Below is a small trained network, with its code and all its weights. Each question gives an input and a class and asks what happens when units are switched off, that is, made to give their printed mean instead of their output.

import numpy as np


def w(rows, s, z=0):
    codes = np.array(rows[::2]) - 128.0
    scale = np.full(codes.shape[1], s)
    scale[-1] = z or s
    return codes * scale


def norm(h):
    return h / np.sqrt((h * h).mean(-1, keepdims=True) + 1e-5)


def f(y):
    return y / 2 * (1 + np.tanh(0.7978845608 * (y + 0.044715 * y**3)))


def log_softmax(a):
    a = a - a.max(-1, keepdims=True)
    return a - np.log(np.exp(a).sum(-1, keepdims=True))


def net(x, mask):
    res = np.array(x, float).reshape(1, 4) / 4 @ E
    u = 0
    for l in range(4):
        y = f(norm(res) @ A[l][:, :-1].T + A[l][:, -1])
        res = res + np.where(mask[u : u + 3], y, B[l][:, -1]) @ B[l][:, :-1]
        u += 3
    return log_softmax(norm(res)[-1] @ U[:, :-1].T + U[:, -1])


A, B = {}, {}
E = w([
[116,161,124,80,125,186,101,72,216,53,118],'x0',
[114,132,124,173,112,198,150,183,89,164,86],'x1',
[189,111,95,96,122,59,118,110,49,92,249],'x2',
[210,25,19,161,136,211,176,105,56,88,124],'x3',
],0.0012)
A[0] = w([
[47,192,165,147,80,217,92,132,236,164,1,23],'0.n0',
[109,64,137,178,160,72,172,154,63,221,66,2],'0.n1',
[81,144,195,153,183,25,164,150,116,192,136,113],'0.n2',
],0.0019,0.00084)
B[0] = w([
[32,150,220,165,227,215,228,141,190,78,30,250],'0.n0',
[145,5,79,199,106,132,88,121,182,196,33,135],'0.n1',
[196,114,130,111,37,38,69,117,234,120,91,166],'0.n2',
],0.0016,0.0012)
A[1] = w([
[156,101,72,214,90,161,169,175,2,148,127,1],'1.n0',
[100,155,113,153,164,183,215,108,86,151,152,18],'1.n1',
[193,133,110,110,116,52,120,156,102,130,174,79],'1.n2',
],0.0018,0.00095)
B[1] = w([
[172,92,174,122,186,212,145,230,41,247,198,253],'1.n0',
[142,75,152,15,160,125,126,161,115,115,227,85],'1.n1',
[19,182,190,136,124,132,165,149,200,112,85,202],'1.n2',
],0.0013,0.00047)
A[2] = w([
[183,108,55,56,157,154,120,37,115,4,183,2],'2.n0',
[76,208,187,89,97,7,79,127,145,121,174,51],'2.n1',
[70,109,170,168,100,94,108,185,118,172,91,74],'2.n2',
],0.0026,0.0008)
B[2] = w([
[58,65,94,250,14,115,183,10,198,100,127,253],'2.n0',
[171,244,157,67,110,114,52,194,94,138,228,229],'2.n1',
[166,111,81,90,133,125,117,40,173,112,106,139],'2.n2',
],0.0026,0.002)
A[3] = w([
[170,71,86,139,168,172,166,167,4,135,157,19],'3.n0',
[41,179,188,110,197,208,152,158,185,83,33,12],'3.n1',
[61,88,123,194,171,201,211,131,126,125,77,88],'3.n2',
],0.003,0.0011)
B[3] = w([
[160,135,93,5,207,234,92,154,90,103,147,207],'3.n0',
[3,188,205,77,225,203,238,79,96,149,60,242],'3.n1',
[114,174,155,89,102,34,117,92,121,108,192,250],'3.n2',
],0.0032,0.0022)
U = w([
[172,250,190,78,95,26,21,211,154,131,221,159],'0',
[183,53,109,222,115,55,104,174,185,197,7,1],'1',
[215,53,47,34,221,223,119,193,28,136,147,150],'2',
[2,198,219,97,225,198,235,101,160,132,15,187],'3',
[108,61,58,250,20,121,179,15,171,25,173,125],'4',
],0.0063,0.002)

Each question gives the input, the list of numbers given to net, and the class t.
The units are the neurons (one row each of A and B). Each row of codes is followed by its name. A weight is (code - 128) times the scale printed after its matrix; where a second scale follows, it is the last column's (A, B and U).
mask holds one flag per neuron, layer by layer. A switched-off neuron (its flag False) gives its mean, the last column of its row in B, instead of its output. The means were averaged over made-up inputs and are rounded, as every weight is.
A unit's drop is (log p(t) with every unit on - log p(t) with that unit switched off) / (log p(t) with every unit on - log p(t) with every unit switched off).
The circuit of an input: a set's keep is (log p(t) with only the set's units on - log p(t) with every unit switched off) / (log p(t) with every unit on - log p(t) with every unit switched off). Starting from all 12 units, units are removed one at a time, each time the one whose removal leaves the highest keep (on an exact tie, the one counted first), for as long as the keep stays at least 0.8.
circuit, biggest first: the units of the circuit, biggest drop first
k most important neurons: the k neurons with the biggest drops, biggest first
top k neurons in layer l: the k neurons of layer l with the biggest drops, biggest first
drop when u is switched off: that unit's drop, to one decimal
input [-3,-4,-2,2], class 2: circuit, biggest first : 2.n0
input [3,-1,-4,6], class 4: circuit, biggest first : 2.n0, 1.n2, 3.n1
input [-6,-5,-7,3], class 1: circuit, biggest first : 0.n1, 3.n1
input [-8,-6,-1,0], class 1: circuit, biggest first : 0.n1, 0.n2
input [-7,4,3,-2], class 1: 3 most important neurons : 0.n2, 0.n1, 3.n1
input [-5,-1,-3,-7], class 0: 2 most important neurons : 2.n1, 0.n2
input [-8,-2,-6,-4], class 1: 3 most important neurons : 0.n2, 0.n1, 3.n0
input [-3,-3,-1,1], class 1: top 2 neurons in layer 0 : 0.n1, 0.n2
input [4,7,3,0], class 2: 4 most important neurons : 0.n2, 3.n0, 1.n0, 1.n2
input [5,8,3,1], class 2: 3 most important neurons : 1.n0, 0.n2, 3.n0
input [3,2,3,4], class 4: drop when 2.n0 is switched off : 4.2
input [3,-3,7,0], class 4: drop when 2.n0 is switched off : 1.4
input [4,-7,-2,1], class 4: drop when 2.n0 is switched off : 0.6
input [8,7,6,5], class 4: most important neuron : 2.n0
